Here is a tiny trained network, its code and every weight. The questions are about switching its units off for an input and a class, where a switched-off unit gives its printed mean instead of its output.

import numpy as np


def w(rows, s, z=0):
    codes = np.array(rows[::2]) - 128.0
    scale = np.full(codes.shape[1], s)
    scale[-1] = z or s
    return codes * scale


def norm(h):
    return h / np.sqrt((h * h).mean(-1, keepdims=True) + 1e-5)


def f(y):
    return np.maximum(y, 0)


def log_softmax(a):
    a = a - a.max(-1, keepdims=True)
    return a - np.log(np.exp(a).sum(-1, keepdims=True))


def net(x, mask):
    res = np.array(x, float).reshape(1, 4) / 4 @ E
    u = 0
    for l in range(3):
        y = f(norm(res) @ A[l][:, :-1].T + A[l][:, -1])
        res = res + np.where(mask[u : u + 10], y, B[l][:, -1]) @ B[l][:, :-1]
        u += 10
    return log_softmax(norm(res)[-1] @ U[:, :-1].T + U[:, -1])


A, B = {}, {}
E = w([
[254,174,155,215],'x0',
[113,87,179,189],'x1',
[125,142,142,135],'x2',
[125,193,80,196],'x3',
],0.0061)
A[0] = w([
[130,178,127,157,42],'L0N1',
[206,73,29,59,143],'L0N2',
[114,149,2,133,136],'L0N3',
[169,34,159,162,152],'L0N4',
[167,153,237,98,255],'L0N5',
[26,204,102,165,51],'L0N6',
[126,190,222,211,105],'L0N7',
[28,68,234,106,205],'L0N8',
[23,66,97,249,188],'L0N9',
[120,162,209,60,130],'L0N10',
],0.0078,0.0026)
B[0] = w([
[158,182,131,114,150],'L0N1',
[69,254,55,61,192],'L0N2',
[133,133,194,44,205],'L0N3',
[211,145,108,139,192],'L0N4',
[168,97,86,173,211],'L0N5',
[226,133,130,147,186],'L0N6',
[49,97,94,45,204],'L0N7',
[166,138,114,204,254],'L0N8',
[60,212,189,156,235],'L0N9',
[203,85,126,143,168],'L0N10',
],0.006,0.0056)
A[1] = w([
[146,255,48,70,193],'L1N1',
[161,131,143,53,197],'L1N2',
[127,133,104,168,16],'L1N3',
[113,183,91,69,162],'L1N4',
[166,67,136,73,182],'L1N5',
[136,39,110,81,120],'L1N6',
[80,46,161,208,27],'L1N7',
[162,134,109,142,8],'L1N8',
[129,97,114,221,175],'L1N9',
[103,142,187,106,217],'L1N10',
],0.0093,0.0017)
B[1] = w([
[169,112,254,38,254],'L1N1',
[152,16,118,194,168],'L1N2',
[74,102,198,138,136],'L1N3',
[125,48,183,100,193],'L1N4',
[132,112,75,171,149],'L1N5',
[59,137,128,220,144],'L1N6',
[155,180,201,87,161],'L1N7',
[91,124,147,207,142],'L1N8',
[74,198,179,156,174],'L1N9',
[164,96,107,184,155],'L1N10',
],0.0064,0.0098)
A[2] = w([
[22,94,51,35,53],'L2N1',
[89,145,18,19,176],'L2N2',
[222,40,54,116,88],'L2N3',
[98,41,65,121,178],'L2N4',
[134,106,169,56,186],'L2N5',
[51,229,253,121,162],'L2N6',
[121,184,146,129,29],'L2N7',
[195,147,128,107,165],'L2N8',
[233,120,155,136,248],'L2N9',
[79,90,235,98,189],'L2N10',
],0.0068,0.0017)
B[2] = w([
[53,101,144,91,143],'L2N1',
[87,105,197,58,139],'L2N2',
[133,178,121,197,149],'L2N3',
[109,190,142,104,139],'L2N4',
[75,118,119,148,199],'L2N5',
[132,172,145,133,254],'L2N6',
[183,127,190,149,144],'L2N7',
[121,64,111,111,165],'L2N8',
[123,69,2,168,210],'L2N9',
[117,219,104,120,237],'L2N10',
],0.0065,0.0078)
U = w([
[80,75,32,112,3],'0',
[122,184,209,142,253],'1',
[62,157,159,83,35],'2',
[101,84,199,48,243],'3',
[106,108,81,106,3],'4',
[254,60,181,39,191],'5',
[207,22,59,215,253],'6',
[122,63,127,118,3],'7',
],0.0098,0.003)

Each question gives the input, the list of numbers given to net, and the class t.
The units are the neurons (one row each of A and B). Each row of codes is followed by its name. A weight is (code - 128) times the scale printed after its matrix; where a second scale follows, it is the last column's (A, B and U).
mask holds one flag per neuron, layer by layer. A switched-off neuron (its flag False) gives its mean, the last column of its row in B, instead of its output. The means were averaged over made-up inputs and are rounded, as every weight is.
A unit's drop is (log p(t) with every unit on - log p(t) with that unit switched off) / (log p(t) with every unit on - log p(t) with every unit switched off).
The circuit of an input: a set's keep is (log p(t) with only the set's units on - log p(t) with every unit switched off) / (log p(t) with every unit on - log p(t) with every unit switched off). Starting from the 12 units with the biggest drops (on a tie, the unit counted first), units are removed one at a time, each time the one whose removal leaves the highest keep (on an exact tie, the one counted first), for as long as the keep stays at least 0.8.
circuit, biggest first: the units of the circuit, biggest drop first
unit that matters most: the unit with the biggest drop
k most important neurons: the k neurons with the biggest drops, biggest first
top k neurons in layer l: the k neurons of layer l with the biggest drops, biggest first
drop when u is switched off: that unit's drop, to one decimal
input [-7,-4,-3,5], class 5: circuit, biggest first	(L1N1; L0N6)
input [5,-8,-8,7], class 3: circuit, biggest first	(L1N1; L0N8; L0N3)
input [-7,-6,2,8], class 5: circuit, biggest first	(L1N1; L0N6)
input [8,-6,1,-5], class 6: top 2 neurons in layer 2	(L2N9; L2N3)
input [2,7,4,-8], class 6: circuit, biggest first	(L1N1; L0N4; L2N9)
input [1,7,1,-7], class 6: circuit, biggest first	(L0N4; L1N1; L2N9)
input [6,7,-5,-4], class 6: circuit, biggest first	(L1N1; L2N9)
input [-2,-3,6,-3], class 5: 4 most important neurons	(L0N2; L1N1; L0N6; L0N7)
input [-3,2,6,-8], class 6: 2 most important neurons	(L0N9; L0N10)
input [-7,-6,-4,8], class 5: top neuron in layer 1	(L1N1)
input [4,-3,6,2], class 5: 3 most important neurons	(L1N1; L0N8; L0N9)
input [-8,4,-7,-1], class 1: top 3 neurons in layer 0	(L0N8; L0N7; L0N2)
input [5,-2,-7,5], class 5: top 2 neurons in layer 1	(L1N1; L1N9)
input [4,-4,4,1], class 5: 3 most important neurons	(L1N1; L0N9; L1N9)
input [-8,6,7,-6], class 1: unit that matters most	L0N8
input [-4,-5,7,-8], class 0: top 2 neurons in layer 1	(L1N2; L1N5)
input [2,-5,-5,6], class 3: 2 most important neurons	(L1N1; L0N8)
input [5,-5,-8,-8], class 6: top 3 neurons in layer 0	(L0N9; L0N5; L0N10)
input [-3,-8,2,7], class 3: drop when L0N7 is switched off	-0.1
input [3,-2,-1,7], class 5: drop when L0N9 is switched off	0.2
input [1,-6,8,2], class 5: most important neuron	(L0N9)
input [-6,3,-7,2], class 1: drop when L0N8 is switched off	0.2
